Below is a small trained network, with its code and all its weights. Each question gives an input and a class and asks what happens when units are switched off, that is, made to give their printed mean instead of their output.

import numpy as np


def w(rows, s, z=0):
    codes = np.array(rows[::2]) - 128.0
    scale = np.full(codes.shape[1], s)
    scale[-1] = z or s
    return codes * scale


def norm(h):
    return h / np.sqrt((h * h).mean(-1, keepdims=True) + 1e-5)


def f(y):
    return np.maximum(y, 0)


def log_softmax(a):
    a = a - a.max(-1, keepdims=True)
    return a - np.log(np.exp(a).sum(-1, keepdims=True))


def net(x, mask):
    res = np.array(x, float).reshape(1, 5) / 4 @ E
    u = 0
    for l in range(3):
        y = f(norm(res) @ A[l][:, :-1].T + A[l][:, -1])
        res = res + np.where(mask[u : u + 3], y, B[l][:, -1]) @ B[l][:, :-1]
        u += 3
    return log_softmax(norm(res)[-1] @ U[:, :-1].T + U[:, -1])


A, B = {}, {}
E = w([
[88,146,143,40,166,254],'x0',
[196,189,52,70,36,164],'x1',
[204,64,210,159,44,191],'x2',
[128,128,132,126,135,117],'x3',
[153,131,231,50,162,75],'x4',
],0.0067)
A[0] = w([
[126,254,149,187,116,59,3],'L0N1',
[87,111,161,157,27,64,37],'L0N2',
[175,189,229,20,113,38,42],'L0N3',
],0.0076,0.00069)
B[0] = w([
[77,213,163,37,117,130,189],'L0N1',
[40,175,164,96,40,252,189],'L0N2',
[57,63,80,170,102,82,253],'L0N3',
],0.012,0.005)
A[1] = w([
[216,101,77,44,64,58,185],'L1N1',
[255,52,179,204,68,125,7],'L1N2',
[255,39,202,157,70,131,37],'L1N3',
],0.0083,0.0015)
B[1] = w([
[166,92,205,214,246,161,216],'L1N1',
[160,145,97,55,165,36,232],'L1N2',
[156,156,65,83,176,105,254],'L1N3',
],0.014,0.0031)
A[2] = w([
[131,38,160,164,188,48,72],'L2N1',
[68,48,204,252,148,95,20],'L2N2',
[253,195,155,198,163,179,3],'L2N3',
],0.0056,0.0025)
B[2] = w([
[182,131,139,249,149,158,251],'L2N1',
[146,179,94,154,134,191,252],'L2N2',
[123,165,152,166,95,137,158],'L2N3',
],0.014,0.0028)
U = w([
[116,132,116,109,106,153,228],'0',
[127,137,51,2,147,47,156],'1',
[61,135,215,23,65,178,185],'2',
[122,55,34,188,84,146,151],'3',
[194,167,137,204,145,177,53],'4',
[101,59,153,96,66,151,2],'5',
],0.0088,0.0081)

Each question gives the input, the list of numbers given to net, and the class t.
The units are the neurons (one row each of A and B). Each row of codes is followed by its name. A weight is (code - 128) times the scale printed after its matrix; where a second scale follows, it is the last column's (A, B and U).
mask holds one flag per neuron, layer by layer. A switched-off neuron (its flag False) gives its mean, the last column of its row in B, instead of its output. The means were averaged over made-up inputs and are rounded, as every weight is.
A unit's drop is (log p(t) with every unit on - log p(t) with that unit switched off) / (log p(t) with every unit on - log p(t) with every unit switched off).
The circuit of an input: a set's keep is (log p(t) with only the set's units on - log p(t) with every unit switched off) / (log p(t) with every unit on - log p(t) with every unit switched off). Starting from all 9 units, units are removed one at a time, each time the one whose removal leaves the highest keep (on an exact tie, the one counted first), for as long as the keep stays at least 0.8.
circuit, biggest first: the units of the circuit, biggest drop first
k most important neurons: the k neurons with the biggest drops, biggest first
top k neurons in layer l: the k neurons of layer l with the biggest drops, biggest first
input [-6,0,8,-2,6], class 1: circuit, biggest first -> L1N2
input [4,-6,3,0,5], class 4: 3 most important neurons -> L2N1, L0N2, L2N2
input [4,-4,0,-5,6], class 3: circuit, biggest first -> L0N3, L0N1, L2N1
input [-8,2,-3,-7,2], class 2: circuit, biggest first -> L0N2, L0N1
input [1,-7,-1,1,3], class 4: circuit, biggest first -> L2N1, L2N2
input [-3,-6,0,1,8], class 3: circuit, biggest first -> L0N3, L2N1
input [1,8,-2,7,-3], class 4: circuit, biggest first -> L1N1, L0N2
input [-8,-2,-3,-1,-8], class 2: 2 most important neurons -> L0N1, L0N2
input [-3,4,4,-4,5], class 3: 4 most important neurons -> L0N3, L1N1, L0N2, L0N1
input [5,-6,8,-6,-1], class 1: circuit, biggest first -> L1N3, L1N2, L0N2, L0N1
input [5,-6,4,-5,3], class 4: circuit, biggest first -> L0N2, L2N1
input [3,6,2,4,-4], class 4: top 2 neurons in layer 0 -> L0N2, L0N3
input [3,-1,5,4,6], class 3: 2 most important neurons -> L0N3, L2N1
input [-5,8,4,5,-1], class 4: circuit, biggest first -> L1N1
input [-8,1,8,-7,0], class 1: 2 most important neurons -> L1N2, L1N3
input [2,8,5,6,-3], class 4: 2 most important neurons -> L1N1, L2N3
input [4,7,-3,4,2], class 4: 3 most important neurons -> L1N1, L0N2, L0N1
input [1,6,-5,4,-1], class 4: top 2 neurons in layer 1 -> L1N1, L1N2
input [1,2,-4,5,6], class 3: 2 most important neurons -> L0N3, L0N2
input [5,-5,5,2,3], class 1: top 2 neurons in layer 1 -> L1N3, L1N1
input [-1,-8,1,1,5], class 4: circuit, biggest first -> L2N1
input [6,-5,6,-5,-3], class 1: 3 most important neurons -> L0N2, L0N1, L0N3
input [1,-8,-3,3,1], class 4: top 2 neurons in layer 2 -> L2N1, L2N2
